Moves between states:
state | α δ γ κ θ ρ
Sil | Dok . . Vor Zan Sas
Mif | . . Mab Kif Nek Lov
Gis | Zov Let Bop Lis . Kup
Kif | . . Zuf Niv Vum Mif
Noz | . Nek Vik Peb . Lun
Dok | Zuf . Sil Mik Let Gal
Nik | Faz Vab . Nor . Vud
Bop | Gis Zan . Vud . Nor
Pav | Vum Zuf Let Vef Zov Nog
Lun | . Vop Til Noz . Zal
Zok | Tez . . Sas Vab Vor
Fom | Duz Vor . Vab Vud Zan
Faz | Til Zek Nik Kup . Lis
Nog | Nek Mab Pem Pav Vik Kom
Pem | Nog Gal Tet Let Kup Zek
Til | Lun Kom Faz Vik . Rok
Vef | Gok Fal Duz Kom Rok Pav
Kom | Vop Bar Zek Nog Til Vef
Vud | Lis Fom . Nik . Bop
Zuf | Kif . Dok Fal Pav Mab
Zek | Kom Tez Vab Pem Faz Duz
Fal | Niv . Mik Bar Vef Zuf
Nek | . Mif Nog Vum Noz Vop
Gal | Mab . Sas Dok Pem Tez
Zov | Peb Pav Gis Rok . Vik
Lov | . . Bar Mif Vop Niv
Vab | Zek Zok . Tet Nik Fom
Kup | Vik Pem Nor Gis . Faz
Duz | Vef Mik Fom Zek Lis Let
Tet | Pem Sas . Zan Nor Vab
Mab | Mif . Gal Zuf Nog Bar
Bar | Lov . Tez Mab Kom Fal
Gok | . Niv Vef Vop Zal Vum
Zan | Let Sil . Fom Bop Tet
Vor | Mik . . Zok Fom Sil
Vop | . Lov Kom Nek Lun Gok
Vik | Noz Nog Kup Zov . Til
Let | Pav Dok Zan Duz Gis Pem
Mik | Fal . Vor Tez Duz Dok
Lis | Rok Duz Vud Faz . Gis
Zal | . Gok Rok Lun . Peb
Nor | Kup Tet . Bop . Nik
Vum | . Kif Pav Gok Peb Nek
Rok | Zal Vef Lis Til . Zov
Tez | Bar . Zok Gal Zek Mik
Sas | Gal . . Sil Tet Zok
Niv | . . Fal Lov Gok Kif
Peb | . Vum Zov Zal . Noz

The rows follow the links: the fewer symbols apart two states are, the more alike their rows tend to be.

Named rows; a name shown again gets a slightly different row:
Zov -> [41,-38,47,13,-6,27,0,-48,-25,-13,-15,60,52,-130,-10,-2,13,-5,-25,-110,-51,-1,-75,37,17,67,49,-21,-31,3,2,43,50,-9,-64,-21,-63,8,2,58,-95]
Vef -> [5,34,-27,-12,-22,28,101,-60,-20,10,-7,12,-56,-78,-50,5,-9,-64,-11,7,44,30,19,59,-32,60,-10,14,55,50,-144,71,-36,6,15,37,-44,11,14,67,101]
Zal -> [55,-7,-33,9,-7,5,104,-19,-48,10,9,5,-31,-125,-36,-44,16,-26,-34,-35,-37,-24,-57,44,-61,68,4,-53,29,32,-93,62,65,9,-52,-5,-73,9,32,94,28]
Vop -> [43,1,-82,7,-15,-56,31,31,-38,-28,-16,18,-49,-7,55,-68,-48,-6,24,-4,-25,-3,-18,-34,-87,13,-38,-58,120,2,11,-12,86,38,-74,23,-27,27,12,46,120]
Bop -> [16,-19,110,13,21,39,-14,-7,-16,27,19,8,69,-64,-85,40,68,4,-44,-36,-52,-7,-18,61,58,5,60,33,-106,-16,46,10,23,16,63,-80,3,-34,-4,-24,-105]
Kup -> [29,-38,19,-31,36,-29,-13,-13,-53,2,15,-12,72,-33,-26,-50,34,-18,-46,-32,-82,-41,-74,19,7,-8,2,-38,-85,-67,42,-31,63,-65,-4,-82,13,-6,-2,-12,-136]
Fom -> [-11,25,89,-4,17,43,55,17,-17,43,41,-26,29,-4,-131,61,55,-26,-47,65,39,9,63,62,37,-27,11,61,-46,12,-17,23,-64,33,119,-26,3,-53,-2,-14,14]
Lis -> [20,12,58,-17,33,19,84,-31,-65,24,37,15,40,-90,-127,5,61,-72,-71,-6,-25,-2,-23,91,-21,23,-11,8,-44,-4,-42,55,19,12,50,-40,-39,-13,5,51,1]
Rok -> [47,0,5,-22,8,12,93,-48,-66,16,28,37,4,-129,-81,-30,33,-69,-65,-41,-46,-26,-41,65,-36,34,3,-24,9,13,-84,56,36,9,-10,-24,-69,-8,1,79,17]
Let -> [-29,-21,107,18,-14,79,-86,-62,32,0,-18,44,26,-33,-23,88,-4,13,32,-78,-3,41,-12,18,76,31,82,65,-78,34,18,11,-27,-16,27,16,-14,1,-37,-5,-102]
Kif -> [-12,3,-31,61,-42,45,-38,-17,80,-22,-32,2,-68,4,114,29,-60,52,90,-29,26,34,17,-62,16,43,24,-22,71,91,-50,24,-45,6,-63,89,-33,33,9,19,18]
Pav -> [4,-16,36,21,-17,69,-53,-85,49,-30,-41,65,-5,-66,64,42,-30,24,50,-97,-5,38,-25,1,54,84,76,22,1,61,-33,40,-8,-9,-50,48,-35,31,-6,59,-95]

Each walk starts at a row. The symbols on each line, taken left to right, move it on to the next state.
Each answer is a row, close to the row of the state it stands for.
start [24,13,93,-23,41,26,75,1,-58,43,37,-6,45,-72,-141,19,74,-34,-69,7,-14,-27,6,92,13,-1,17,40,-63,-23,-3,50,1,37,86,-70,-3,-52,10,13,-27]
κ α α γ α κ -> [39,-45,-24,-52,9,-43,-3,-7,-43,-5,16,13,51,-56,9,-91,30,-23,-46,-62,-80,-46,-98,6,-20,-2,3,-56,-56,-56,19,-18,74,-55,-78,-68,-18,9,10,7,-110]
ρ ρ δ δ -> [-39,38,-50,-4,-33,31,22,-40,44,14,-11,-23,-69,36,18,28,-53,-16,63,45,92,53,61,-8,-3,8,-26,39,67,60,-105,31,-85,-4,35,88,-17,27,8,5,107]
start [42,-39,12,27,-18,15,29,-36,-5,-9,-13,43,-4,-114,39,-27,-9,20,4,-95,-69,-15,-71,17,-18,77,51,-49,26,24,-33,43,68,11,-99,4,-54,23,24,80,-52]
γ α κ κ -> [82,-18,-45,2,27,-54,57,25,-64,-8,4,51,-12,-75,8,-74,3,-20,-55,-40,-55,-44,-57,-1,-85,28,-33,-57,68,-29,17,-15,128,49,-67,-32,-32,4,2,59,46]
ρ κ δ δ θ κ κ -> [5,-14,-36,35,-47,32,-19,-41,40,-18,-31,31,-34,-74,87,-7,-23,43,57,-67,-19,-4,-35,-27,4,69,59,-52,44,70,-56,53,20,15,-102,70,-54,40,16,57,-34]
start [-35,-11,117,32,11,79,-47,7,28,28,15,5,50,15,-63,83,20,38,-6,1,-2,14,38,35,85,-23,82,56,-86,20,49,8,-39,20,81,-16,28,-45,-13,-34,-95]
θ ρ α δ γ ρ κ -> [-33,-29,32,-7,29,-11,-51,43,2,18,6,-51,56,77,-40,-11,34,11,-22,54,-7,-31,1,-8,59,-60,23,-6,-109,-44,89,-51,-20,-19,57,-47,58,-41,4,-94,-96]
α ρ γ θ κ ρ κ -> [-1,-36,69,-12,26,-20,-15,33,-40,3,43,-30,74,-2,-58,-22,60,5,-55,3,-46,-54,-35,35,24,-43,0,-25,-110,-70,78,-11,34,-28,32,-106,28,-33,0,-54,-125]
start [37,-26,-63,-6,-6,-54,18,-24,-18,-19,-1,-12,15,-62,60,-82,10,25,-25,-47,-77,-62,-94,-9,-38,32,0,-82,5,-34,-8,-8,92,-23,-120,-27,-43,25,33,33,-68]
γ κ δ δ γ θ θ -> [30,-43,95,-10,32,54,-15,-36,-39,9,1,33,71,-93,-79,7,38,11,-52,-82,-50,-18,-54,63,28,28,50,23,-71,3,6,27,38,-20,-12,-56,-27,-24,-25,38,-107]
κ κ α γ ρ δ -> [-31,43,44,-12,4,33,85,-37,-23,54,35,6,3,-31,-126,54,31,-81,-23,35,46,31,41,69,1,12,-27,64,-27,34,-79,57,-49,-7,93,15,-8,-26,6,37,66]
start [-37,-1,-110,18,-55,-12,-49,-6,52,-31,-30,-52,-63,57,129,-33,-63,57,83,12,20,-4,1,-83,-5,-9,-6,-60,35,25,-7,-30,-28,-20,-84,63,-3,29,42,-26,4]
θ γ θ δ -> [-16,-16,-107,-20,-9,-57,-58,-10,2,-51,-5,-32,8,12,95,-95,-26,27,6,-23,-21,-26,-59,-50,0,-16,-8,-86,-41,-58,6,-48,-6,-90,-99,-1,25,37,21,-34,-94]
γ κ δ α θ ρ γ -> [-35,-9,-22,-41,11,-53,-80,-2,11,-24,-9,-41,57,52,22,-56,3,11,-6,10,-20,-30,-37,-36,45,-59,-8,-36,-110,-59,62,-71,-10,-82,10,-33,50,-6,-8,-89,-117]
start [-59,15,-54,-23,-27,-8,-100,21,57,-15,-15,-41,0,115,56,13,-42,29,49,59,56,12,23,-64,47,-61,-13,6,-26,-10,24,-55,-75,-58,28,40,75,22,-7,-81,-24]
α θ κ θ ρ ρ -> [49,-9,-22,-41,42,-71,47,-5,-91,-14,13,53,18,-56,-38,-43,17,-34,-75,-46,-67,-32,-49,38,-77,14,-42,-32,41,-74,29,-19,110,9,-32,-53,-18,-10,-26,51,33]
γ κ δ α θ ρ γ -> [65,-11,37,-41,50,-53,27,38,-103,-3,36,49,54,-22,-81,-43,38,-49,-89,-15,-70,-34,-29,61,-54,-13,-44,15,-16,-97,74,-26,94,1,20,-93,6,-31,-49,19,18]
start [37,-15,66,-23,73,-41,22,33,-69,16,27,0,55,-6,-90,11,68,-27,-88,-6,-45,-33,8,49,-17,-48,-21,16,-42,-78,104,-36,55,33,63,-92,25,-44,-36,-12,-3]
ρ ρ δ δ -> [-65,10,70,37,-3,63,-71,5,66,24,-20,-11,16,68,-19,70,-4,36,39,37,41,42,65,-21,93,-24,52,64,-42,37,39,10,-88,14,79,27,42,-19,-3,-44,-27]
ρ ρ ρ ρ κ -> [-46,35,26,26,5,32,7,13,29,33,16,-49,-22,67,-64,79,-10,-13,13,87,76,24,98,15,32,-34,0,69,-14,32,-13,18,-98,31,112,34,42,-29,-3,-49,39]
